Below are the code and all the weights of a small trained network. Each question names an input and a target symbol and asks about switching units off, where a switched-off unit gives its printed mean instead of its output.

import numpy as np


def w(rows, s, z=0):
    codes = np.array(rows[::2]) - 128.0
    scale = np.full(codes.shape[1], s)
    scale[-1] = z or s
    return codes * scale


def f(y):
    return y / 2 * (1 + np.tanh(0.7978845608 * (y + 0.044715 * y**3)))


def softmax(a):
    e = np.exp(a - a.max(-1, keepdims=True))
    return e / e.sum(-1, keepdims=True)


def log_softmax(a):
    a = a - a.max(-1, keepdims=True)
    return a - np.log(np.exp(a).sum(-1, keepdims=True))


def net(x, mask):
    ids = ['ΓΞαημσ'.index(c) for c in x.split()]
    T = len(ids)
    res = E[ids] + P[:T]
    u = 0
    for l in range(2):
        q, k, v = (res @ M[l].T for M in (Q, K, V))
        z = softmax(np.where(np.tri(T) > 0, q @ k.T / 3**0.5, -1e9)) @ v
        res = res + np.where(mask[u], z, O[l][:, -1]) @ O[l][:, :-1]
        u += 1
        y = f(res @ A[l][:, :-1].T + A[l][:, -1])
        res = res + np.where(mask[u : u + 8], y, B[l][:, -1]) @ B[l][:, :-1]
        u += 8
    return log_softmax(res[-1] @ U[:, :-1].T + U[:, -1])


Q, K, V, O, A, B = {}, {}, {}, {}, {}, {}
E = w([
[188,124,79,106,148,63,97],'Γ',
[237,193,147,86,163,134,168],'Ξ',
[182,75,115,141,64,59,137],'α',
[85,251,131,159,120,32,72],'η',
[46,96,196,89,128,39,102],'μ',
[64,173,56,110,88,131,115],'σ',
],0.016)
P = w([
[85,76,117,211,214,111,160],'0',
[104,122,101,207,184,93,152],'1',
[109,126,111,178,162,87,172],'2',
[122,135,117,159,143,81,163],'3',
[136,147,116,139,124,86,162],'4',
[136,149,121,117,108,85,149],'5',
[138,155,125,102,86,92,143],'6',
[146,164,129,83,74,99,133],'7',
[145,162,137,65,59,102,127],'8',
[155,168,134,49,44,108,113],'9',
[155,170,138,34,25,117,104],'10',
[167,176,143,18,16,122,90],'11',
[171,179,145,2,5,112,97],'12',
],0.0085)
Q[0] = w([
[116,174,54,148,94,67,184],'L0H0',
[209,161,118,109,21,2,142],'L0H0',
[123,112,140,248,200,216,87],'L0H0',
],0.0052)
K[0] = w([
[124,121,132,152,64,121,114],'L0H0',
[155,82,163,168,2,149,72],'L0H0',
[101,193,120,91,175,116,123],'L0H0',
],0.0083)
V[0] = w([
[155,100,180,198,40,133,89],'L0H0',
[135,133,90,167,108,128,254],'L0H0',
[126,112,122,159,181,187,117],'L0H0',
],0.008)
O[0] = w([
[254,63,207,209,66,77,202,173],'L0H0',
[150,71,163,155,45,128,95,181],'L0H0',
[71,74,185,176,233,82,188,3],'L0H0',
],0.0067,0.0054)
A[0] = w([
[183,137,182,161,120,88,222,122],'L0N0',
[178,139,92,129,213,254,166,36],'L0N1',
[85,149,62,15,236,141,55,115],'L0N2',
[12,175,137,163,140,163,60,80],'L0N3',
[136,135,34,100,122,85,73,123],'L0N4',
[169,101,203,170,87,121,228,23],'L0N5',
[178,133,241,107,173,98,128,254],'L0N6',
[125,189,89,99,243,98,40,68],'L0N7',
],0.0065,0.0043)
B[0] = w([
[193,106,95,122,182,113,48,200],'L0N0',
[98,181,108,158,161,131,97,124],'L0N1',
[149,132,217,110,121,73,254,177],'L0N2',
[194,170,117,150,102,103,131,149],'L0N3',
[164,78,172,80,130,206,227,253],'L0N4',
[137,56,172,88,182,125,106,155],'L0N5',
[52,165,17,87,186,112,101,254],'L0N6',
[152,77,208,126,124,154,172,168],'L0N7',
],0.0081,0.0047)
Q[1] = w([
[96,150,170,85,101,28,139],'L1H0',
[54,75,226,231,171,255,103],'L1H0',
[104,76,64,112,90,91,237],'L1H0',
],0.0085)
K[1] = w([
[148,132,121,48,86,155,121],'L1H0',
[116,89,91,251,219,142,173],'L1H0',
[142,168,116,110,134,107,107],'L1H0',
],0.011)
V[1] = w([
[72,255,69,84,130,185,98],'L1H0',
[89,42,42,99,16,224,212],'L1H0',
[13,101,199,138,91,51,72],'L1H0',
],0.0083)
O[1] = w([
[107,69,137,146,172,225,183,94],'L1H0',
[96,125,54,162,179,84,146,92],'L1H0',
[131,101,55,68,114,139,245,2],'L1H0',
],0.013,0.0016)
A[1] = w([
[165,116,77,122,102,110,238,120],'L1N0',
[66,138,161,250,47,114,83,81],'L1N1',
[148,96,96,159,71,144,137,155],'L1N2',
[208,69,104,197,126,133,169,254],'L1N3',
[112,2,103,101,119,101,65,125],'L1N4',
[35,216,160,182,82,105,172,159],'L1N5',
[97,143,206,105,204,155,186,81],'L1N6',
[137,161,35,158,86,152,115,123],'L1N7',
],0.0089,0.0088)
B[1] = w([
[194,174,110,241,179,118,110,245],'L1N0',
[112,205,155,166,48,206,13,149],'L1N1',
[94,250,116,108,68,92,96,176],'L1N2',
[56,126,166,45,215,243,166,253],'L1N3',
[32,159,175,209,159,230,189,202],'L1N4',
[113,36,122,74,174,221,27,187],'L1N5',
[255,42,9,233,67,145,166,158],'L1N6',
[148,79,126,114,172,34,122,173],'L1N7',
],0.0074,0.0075)
U = w([
[192,45,12,72,34,67,106,113],'Γ',
[123,107,159,198,199,153,119,59],'Ξ',
[215,254,79,205,86,149,166,15],'α',
[161,62,160,79,23,209,120,85],'η',
[171,154,139,10,37,127,245,135],'μ',
[86,213,88,63,131,145,114,254],'σ',
],0.0067,0.006)

Each question gives the input, a string of symbols that net reads in full, and the target symbol t.
The units are the heads (3 rows each of Q, K, V and O) and the neurons (one row each of A and B). Each row of codes is followed by its name. A weight is (code - 128) times the scale printed after its matrix; where a second scale follows, it is the last column's (O, A, B and U).
mask holds one flag per unit, layer by layer, with each layer's heads first. A switched-off unit (its flag False) gives its mean, the last column of its rows in O or B, instead of its output. The means were averaged over made-up inputs and are rounded, as every weight is.
A unit's drop is (log p(t) with every unit on - log p(t) with that unit switched off) / (log p(t) with every unit on - log p(t) with every unit switched off).
The circuit of an input: a set's keep is (log p(t) with only the set's units on - log p(t) with every unit switched off) / (log p(t) with every unit on - log p(t) with every unit switched off). Starting from the 12 units with the biggest drops (on a tie, the unit counted first), units are removed one at a time, each time the one whose removal leaves the highest keep (on an exact tie, the one counted first), for as long as the keep stays at least 0.8.
units of the circuit, in order: the units of the circuit, biggest drop first
most important unit: the unit with the biggest drop
top k neurons: the k neurons with the biggest drops, biggest first
k most important neurons of layer l: the k neurons of layer l with the biggest drops, biggest first
input σ σ α α Γ Γ α μ μ σ, target α: most important unit	L1N0
input Ξ Ξ Ξ η σ Γ Γ μ Γ, target α: top 3 neurons	[L1N0 L0N0 L0N2]
input μ Ξ Γ, target η: 2 most important neurons of layer 0	[L0N4 L0N6]
input Ξ Ξ α μ σ μ α α σ, target Γ: units of the circuit, in order	[L1N7 L0H0 L1N4]
input α σ η μ σ Ξ σ Γ σ μ, target Ξ: 2 most important neurons of layer 1	[L1N4 L1N2]
input η Γ Γ Γ α, target α: 3 most important neurons of layer 1	[L1N4 L1N1 L1N5]
input Γ μ Ξ Γ σ Γ Γ Γ σ μ, target Γ: top 3 neurons	[L1N3 L1N6 L0N2]
input η α α σ, target Γ: units of the circuit, in order	[L1H0 L0H0 L1N7 L1N4]
input Ξ Γ η μ Γ μ σ η, target Ξ: units of the circuit, in order	[L1H0 L0H0 L0N4]
input Γ α Ξ Ξ μ, target η: units of the circuit, in order	[L1H0 L0N0 L1N0]
input μ Γ σ Γ Γ α α Γ Γ Γ Γ α, target σ: top 2 neurons	[L1N4 L1N0]
input μ Ξ σ, target η: 2 most important neurons of layer 0	[L0N6 L0N4]
input η μ Γ α Ξ μ Ξ Ξ Ξ, target η: units of the circuit, in order	[L1H0 L1N0 L0N4]
input Ξ Γ α μ Γ Γ Γ Γ μ Ξ σ σ Ξ, target σ: 2 most important neurons of layer 0	[L0N6 L0N4]
input σ σ Ξ σ η, target Ξ: units of the circuit, in order	[L1H0]
input μ μ Γ Ξ μ μ μ, target α: 4 most important neurons of layer 1	[L1N0 L1N6 L1N3 L1N7]
input α Γ η Γ α Γ α μ Ξ μ Ξ μ Γ, target α: 2 most important neurons of layer 0	[L0N0 L0N5]
input η σ Γ μ, target Γ: 4 most important neurons of layer 1	[L1N3 L1N4 L1N5 L1N2]
input Ξ Γ Ξ μ μ μ Γ, target μ: 3 most important neurons of layer 1	[L1N3 L1N4 L1N1]
input Γ Γ α η α σ α Ξ, target Γ: most important unit	L0H0
input μ η η μ Ξ α Γ Γ Ξ Ξ, target Ξ: top 2 neurons	[L0N6 L1N2]
input σ Γ η Ξ Ξ, target η: 3 most important neurons of layer 1	[L1N0 L1N6 L1N2]
input Γ Ξ σ, target Ξ: 2 most important neurons of layer 0	[L0N3 L0N2]
input Ξ σ Ξ α α Γ η, target η: 3 most important neurons of layer 1	[L1N5 L1N0 L1N1]
input Ξ Γ σ, target Ξ: 3 most important neurons of layer 0	[L0N3 L0N2 L0N0]
